Here is a tiny trained network, its code and every weight. The questions are about switching its units off for an input and a class, where a switched-off unit gives its printed mean instead of its output.

import numpy as np


def w(rows, s, z=0):
    codes = np.array(rows[::2]) - 128.0
    scale = np.full(codes.shape[1], s)
    scale[-1] = z or s
    return codes * scale


def norm(h):
    return h / np.sqrt((h * h).mean(-1, keepdims=True) + 1e-5)


def f(y):
    return y / 2 * (1 + np.tanh(0.7978845608 * (y + 0.044715 * y**3)))


def log_softmax(a):
    a = a - a.max(-1, keepdims=True)
    return a - np.log(np.exp(a).sum(-1, keepdims=True))


def net(x, mask):
    res = np.array(x, float).reshape(1, 8) / 4 @ E
    u = 0
    for l in range(2):
        y = f(norm(res) @ A[l][:, :-1].T + A[l][:, -1])
        res = res + np.where(mask[u : u + 9], y, B[l][:, -1]) @ B[l][:, :-1]
        u += 9
    return log_softmax(norm(res)[-1] @ U[:, :-1].T + U[:, -1])


A, B = {}, {}
E = w([
[212,40,99],'x0',
[136,4,119],'x1',
[162,95,103],'x2',
[116,133,48],'x3',
[109,91,191],'x4',
[181,115,158],'x5',
[127,125,181],'x6',
[62,200,51],'x7',
],0.0042)
A[0] = w([
[131,153,137,121],'0.n0',
[104,149,210,229],'0.n1',
[187,58,127,108],'0.n2',
[254,128,42,206],'0.n3',
[153,107,61,219],'0.n4',
[150,211,116,83],'0.n5',
[92,90,155,219],'0.n6',
[139,170,216,58],'0.n7',
[141,119,63,7],'0.n8',
],0.0096,0.0015)
B[0] = w([
[77,140,108,135],'0.n0',
[116,137,43,208],'0.n1',
[157,178,142,213],'0.n2',
[153,164,137,255],'0.n3',
[124,167,202,193],'0.n4',
[140,88,141,188],'0.n5',
[227,127,71,166],'0.n6',
[1,111,127,184],'0.n7',
[57,173,109,144],'0.n8',
],0.0063,0.0038)
A[1] = w([
[151,142,22,125],'1.n0',
[43,120,66,185],'1.n1',
[139,14,46,183],'1.n2',
[155,113,94,52],'1.n3',
[184,204,142,217],'1.n4',
[107,4,94,142],'1.n5',
[83,41,232,251],'1.n6',
[184,2,251,167],'1.n7',
[52,95,64,169],'1.n8',
],0.008,0.0026)
B[1] = w([
[27,131,193,172],'1.n0',
[172,152,189,252],'1.n1',
[161,177,147,177],'1.n2',
[75,131,11,112],'1.n3',
[144,155,242,227],'1.n4',
[212,72,255,161],'1.n5',
[120,250,82,181],'1.n6',
[120,168,160,244],'1.n7',
[201,227,162,218],'1.n8',
],0.0052,0.0039)
U = w([
[220,139,209,190],'0',
[108,33,70,12],'1',
[108,67,66,2],'2',
[60,194,122,201],'3',
[74,4,63,42],'4',
],0.015,0.0079)

Each question gives the input, the list of numbers given to net, and the class t.
The units are the neurons (one row each of A and B). Each row of codes is followed by its name. A weight is (code - 128) times the scale printed after its matrix; where a second scale follows, it is the last column's (A, B and U).
mask holds one flag per neuron, layer by layer. A switched-off neuron (its flag False) gives its mean, the last column of its row in B, instead of its output. The means were averaged over made-up inputs and are rounded, as every weight is.
A unit's drop is (log p(t) with every unit on - log p(t) with that unit switched off) / (log p(t) with every unit on - log p(t) with every unit switched off).
The circuit of an input: a set's keep is (log p(t) with only the set's units on - log p(t) with every unit switched off) / (log p(t) with every unit on - log p(t) with every unit switched off). Starting from the 12 units with the biggest drops (on a tie, the unit counted first), units are removed one at a time, each time the one whose removal leaves the highest keep (on an exact tie, the one counted first), for as long as the keep stays at least 0.8.
circuit, biggest first: the units of the circuit, biggest drop first
k most important neurons: the k neurons with the biggest drops, biggest first
top k neurons in layer l: the k neurons of layer l with the biggest drops, biggest first
drop of u: that unit's drop, to one decimal
input [3,-6,5,-8,6,7,-4,6], class 3: 3 most important neurons	0.n7, 0.n6, 1.n4
input [-1,-5,3,-1,5,6,3,-2], class 3: 3 most important neurons	0.n7, 1.n6, 1.n4
input [-8,0,5,-3,3,7,-2,-1], class 3: circuit, biggest first	0.n7
input [-1,-3,7,-7,3,8,5,3], class 3: circuit, biggest first	0.n7, 1.n6
input [-2,4,-6,4,8,-3,2,1], class 0: circuit, biggest first	1.n5, 0.n6
input [8,7,1,0,-5,3,-5,7], class 3: circuit, biggest first	0.n8, 1.n0, 0.n4
input [4,-6,-3,1,3,8,5,3], class 3: 2 most important neurons	0.n7, 0.n6
input [-4,-4,0,-3,-8,-1,5,-8], class 3: circuit, biggest first	0.n7, 1.n5
input [-7,6,7,-6,2,-4,6,7], class 0: top 3 neurons in layer 1	1.n1, 1.n8, 1.n5
input [-7,8,7,-4,-7,-1,1,4], class 0: top 2 neurons in layer 1	1.n1, 1.n8
input [-8,2,-7,1,2,8,5,-2], class 3: 2 most important neurons	0.n7, 1.n4
input [-5,6,5,-6,8,-4,1,7], class 0: 2 most important neurons	1.n5, 0.n6
input [-6,3,-2,3,4,-8,3,-4], class 0: 2 most important neurons	0.n6, 1.n5
input [-2,-8,8,-4,4,-1,1,-7], class 3: drop of 0.n7	0.7
input [-6,-6,5,-8,0,7,-7,-5], class 3: drop of 0.n7	1.1
